Below are the code and all the weights of a small trained network. Each question names an input and a target symbol and asks about switching units off, where a switched-off unit gives its printed mean instead of its output.

import numpy as np


def w(rows, s, z=0):
    codes = np.array(rows[::2]) - 128.0
    scale = np.full(codes.shape[1], s)
    scale[-1] = z or s
    return codes * scale


def f(y):
    return np.maximum(y, 0)


def softmax(a):
    e = np.exp(a - a.max(-1, keepdims=True))
    return e / e.sum(-1, keepdims=True)


def log_softmax(a):
    a = a - a.max(-1, keepdims=True)
    return a - np.log(np.exp(a).sum(-1, keepdims=True))


def net(x, mask):
    ids = ['αβγδζηθλξπστφψω'.index(c) for c in x.split()]
    T = len(ids)
    res = E[ids] + P[:T]
    u = 0
    for l in range(2):
        r = res
        for j in range(3):
            rows = slice(3 * j, 3 * j + 3)
            q, k, v = (r @ M[l][rows].T for M in (Q, K, V))
            z = softmax(np.where(np.tri(T) > 0, q @ k.T / 3**0.5, -1e9)) @ v
            o = O[l][rows]
            res = res + np.where(mask[u + j], z, o[:, -1]) @ o[:, :-1]
        u += 3
        y = f(res @ A[l][:, :-1].T + A[l][:, -1])
        res = res + np.where(mask[u : u + 16], y, B[l][:, -1]) @ B[l][:, :-1]
        u += 16
    return log_softmax(res[-1] @ U[:, :-1].T + U[:, -1])


Q, K, V, O, A, B = {}, {}, {}, {}, {}, {}
E = w([
[67,128,51],'α',
[116,154,64],'β',
[141,141,147],'γ',
[131,109,148],'δ',
[80,128,127],'ζ',
[100,130,106],'η',
[116,171,34],'θ',
[119,123,135],'λ',
[114,146,115],'ξ',
[135,89,160],'π',
[93,119,10],'σ',
[134,143,130],'τ',
[106,65,164],'φ',
[70,57,115],'ψ',
[122,159,109],'ω',
],0.012)
P = w([
[158,130,135],'0',
[151,105,99],'1',
[143,150,188],'2',
[254,101,89],'3',
[114,97,92],'4',
[120,157,201],'5',
[239,100,104],'6',
],0.012)
Q[0] = w([
[161,167,147],'0.h1',
[161,213,169],'0.h1',
[114,250,149],'0.h1',
[94,142,132],'0.h2',
[95,134,123],'0.h2',
[105,137,132],'0.h2',
[144,128,142],'0.h3',
[128,137,130],'0.h3',
[144,127,133],'0.h3',
],0.018)
K[0] = w([
[159,183,120],'0.h1',
[137,250,112],'0.h1',
[98,221,147],'0.h1',
[135,157,137],'0.h2',
[138,155,150],'0.h2',
[129,139,130],'0.h2',
[140,126,114],'0.h3',
[145,129,133],'0.h3',
[135,137,116],'0.h3',
],0.018)
V[0] = w([
[255,106,222],'0.h1',
[157,119,117],'0.h1',
[183,110,144],'0.h1',
[147,133,137],'0.h2',
[119,148,119],'0.h2',
[203,112,124],'0.h2',
[153,116,89],'0.h3',
[154,161,137],'0.h3',
[145,124,141],'0.h3',
],0.0017)
O[0] = w([
[97,194,251,254],'0.h1',
[154,118,153,198],'0.h1',
[132,132,168,232],'0.h1',
[141,135,105,116],'0.h2',
[104,128,145,80],'0.h2',
[130,113,88,218],'0.h2',
[183,107,132,214],'0.h3',
[76,167,128,53],'0.h3',
[132,112,121,135],'0.h3',
],0.0017,0.00024)
A[0] = w([
[161,92,120,111],'0.n1',
[155,222,208,11],'0.n2',
[90,249,86,3],'0.n3',
[61,116,175,163],'0.n4',
[134,67,85,90],'0.n5',
[168,143,208,22],'0.n6',
[139,98,95,71],'0.n7',
[51,187,87,79],'0.n8',
[98,201,175,37],'0.n9',
[128,148,64,85],'0.n10',
[162,90,119,111],'0.n11',
[79,100,231,73],'0.n12',
[85,152,95,64],'0.n13',
[78,107,75,45],'0.n14',
[157,185,146,163],'0.n15',
[28,193,162,103],'0.n16',
],0.012,0.0061)
B[0] = w([
[132,153,105,208],'0.n1',
[14,174,69,146],'0.n2',
[123,157,255,136],'0.n3',
[126,90,50,251],'0.n4',
[127,178,158,231],'0.n5',
[130,146,211,145],'0.n6',
[109,128,135,159],'0.n7',
[159,66,99,161],'0.n8',
[129,193,138,137],'0.n9',
[147,112,165,186],'0.n10',
[133,155,103,213],'0.n11',
[215,86,183,219],'0.n12',
[148,103,126,139],'0.n13',
[90,146,171,158],'0.n14',
[84,144,161,192],'0.n15',
[75,91,137,173],'0.n16',
],0.028,0.0029)
Q[1] = w([
[180,69,86],'1.h1',
[149,109,117],'1.h1',
[136,132,137],'1.h1',
[193,83,164],'1.h2',
[130,127,151],'1.h2',
[68,149,78],'1.h2',
[129,160,115],'1.h3',
[152,107,182],'1.h3',
[107,254,150],'1.h3',
],0.029)
K[1] = w([
[208,184,71],'1.h1',
[166,154,107],'1.h1',
[140,127,143],'1.h1',
[113,88,195],'1.h2',
[125,150,147],'1.h2',
[202,171,82],'1.h2',
[107,90,142],'1.h3',
[172,171,168],'1.h3',
[15,6,233],'1.h3',
],0.021)
V[1] = w([
[139,113,153],'1.h1',
[129,70,151],'1.h1',
[155,141,156],'1.h1',
[86,84,158],'1.h2',
[141,147,123],'1.h2',
[128,126,128],'1.h2',
[108,108,1],'1.h3',
[141,126,144],'1.h3',
[210,75,78],'1.h3',
],0.0079)
O[1] = w([
[131,109,95,122],'1.h1',
[129,67,93,103],'1.h1',
[136,153,99,144],'1.h1',
[83,113,92,179],'1.h2',
[142,127,148,100],'1.h2',
[130,130,130,134],'1.h2',
[127,254,70,114],'1.h3',
[136,107,129,144],'1.h3',
[199,158,19,255],'1.h3',
],0.0078,0.002)
A[1] = w([
[47,122,56,106],'1.n1',
[131,88,161,43],'1.n2',
[72,244,161,172],'1.n3',
[118,181,148,135],'1.n4',
[81,137,19,44],'1.n5',
[16,129,37,84],'1.n6',
[170,48,5,90],'1.n7',
[241,108,100,2],'1.n8',
[114,159,177,55],'1.n9',
[126,133,132,70],'1.n10',
[205,122,254,94],'1.n11',
[182,161,206,156],'1.n12',
[70,250,117,10],'1.n13',
[91,136,183,58],'1.n14',
[242,29,125,143],'1.n15',
[190,50,89,63],'1.n16',
],0.0086,0.01)
B[1] = w([
[158,121,103,148],'1.n1',
[182,151,123,136],'1.n2',
[189,78,142,183],'1.n3',
[139,110,130,146],'1.n4',
[122,72,164,144],'1.n5',
[188,148,143,150],'1.n6',
[70,120,81,218],'1.n7',
[198,82,128,164],'1.n8',
[155,167,122,134],'1.n9',
[155,121,119,128],'1.n10',
[101,61,80,174],'1.n11',
[83,139,153,167],'1.n12',
[4,196,88,140],'1.n13',
[117,158,103,142],'1.n14',
[110,203,175,247],'1.n15',
[194,111,141,177],'1.n16',
],0.037,0.011)
U = w([
[147,109,101,225],'α',
[212,99,90,136],'β',
[126,53,110,64],'γ',
[155,76,1,75],'δ',
[128,100,114,191],'ζ',
[149,70,135,111],'η',
[133,72,128,111],'θ',
[74,59,91,50],'λ',
[85,137,134,201],'ξ',
[154,132,173,107],'π',
[50,109,143,70],'σ',
[101,206,132,51],'τ',
[57,155,22,233],'φ',
[197,202,67,81],'ψ',
[123,109,112,254],'ω',
],0.0085,0.0049)

Each question gives the input, a string of symbols that net reads in full, and the target symbol t.
The units are the heads (3 rows each of Q, K, V and O) and the neurons (one row each of A and B). Each row of codes is followed by its name. A weight is (code - 128) times the scale printed after its matrix; where a second scale follows, it is the last column's (O, A, B and U).
mask holds one flag per unit, layer by layer, with each layer's heads first. A switched-off unit (its flag False) gives its mean, the last column of its rows in O or B, instead of its output. The means were averaged over made-up inputs and are rounded, as every weight is.
A unit's drop is (log p(t) with every unit on - log p(t) with that unit switched off) / (log p(t) with every unit on - log p(t) with every unit switched off).
The circuit of an input: a set's keep is (log p(t) with only the set's units on - log p(t) with every unit switched off) / (log p(t) with every unit on - log p(t) with every unit switched off). Starting from the 12 units with the biggest drops (on a tie, the unit counted first), units are removed one at a time, each time the one whose removal leaves the highest keep (on an exact tie, the one counted first), for as long as the keep stays at least 0.8.
circuit, biggest first: the units of the circuit, biggest drop first
unit that matters most: the unit with the biggest drop
k most important neurons of layer l: the k neurons of layer l with the biggest drops, biggest first
drop of u: that unit's drop, to one decimal
input ψ θ ψ α, target δ: circuit, biggest first -> (1.h3, 1.n15)
input θ τ γ σ, target λ: 3 most important neurons of layer 1 -> (1.n11, 1.n15, 1.n12)
input ξ α ω η ξ φ η, target ψ: unit that matters most -> 0.n4
input η ζ π, target σ: 2 most important neurons of layer 0 -> (0.n12, 0.n6)
input φ α α φ φ σ, target φ: circuit, biggest first -> (0.n8, 1.n7, 1.h3)
input ψ λ π φ σ φ α, target ψ: 4 most important neurons of layer 0 -> (0.n5, 0.n4, 0.n16, 0.n12)
input π β ψ ξ, target δ: circuit, biggest first -> (1.h3, 1.n15, 0.n12)
input π λ ψ, target τ: circuit, biggest first -> (1.n15, 0.n12, 1.n3)
input φ φ ω, target ψ: 2 most important neurons of layer 1 -> (1.n3, 1.n13)
input φ ψ φ ψ η φ π, target ψ: 2 most important neurons of layer 1 -> (1.n15, 1.n8)
input α ξ ξ ψ φ α α, target φ: circuit, biggest first -> (1.n13, 1.h3, 0.n12)
input τ θ ω φ ζ γ φ, target λ: 2 most important neurons of layer 0 -> (0.n4, 0.n2)
input φ φ θ γ, target σ: 2 most important neurons of layer 0 -> (0.n3, 0.n15)
input α ψ α ψ φ φ γ, target ψ: unit that matters most -> 1.n15
input φ π δ ξ β ψ φ, target δ: 2 most important neurons of layer 0 -> (0.n12, 0.n16)
input π φ θ π ξ α φ, target φ: 4 most important neurons of layer 0 -> (0.n1, 0.n12, 0.n11, 0.n16)
input θ φ φ φ, target ψ: 2 most important neurons of layer 0 -> (0.n12, 0.n4)
input η π γ ψ β φ σ, target ψ: 2 most important neurons of layer 0 -> (0.n4, 0.n12)
input ω θ ξ ζ π ψ ξ, target δ: 2 most important neurons of layer 0 -> (0.n4, 0.n12)
input π ψ α φ ψ, target β: most important neuron of layer 1 -> (1.n3)
input ψ π φ π ζ ψ θ, target δ: drop of 0.n12 -> 1.0
input ξ ξ φ φ α ψ θ, target δ: drop of 0.n16 -> 1.2
input λ π β π π ψ, target τ: drop of 0.n16 -> 0.3
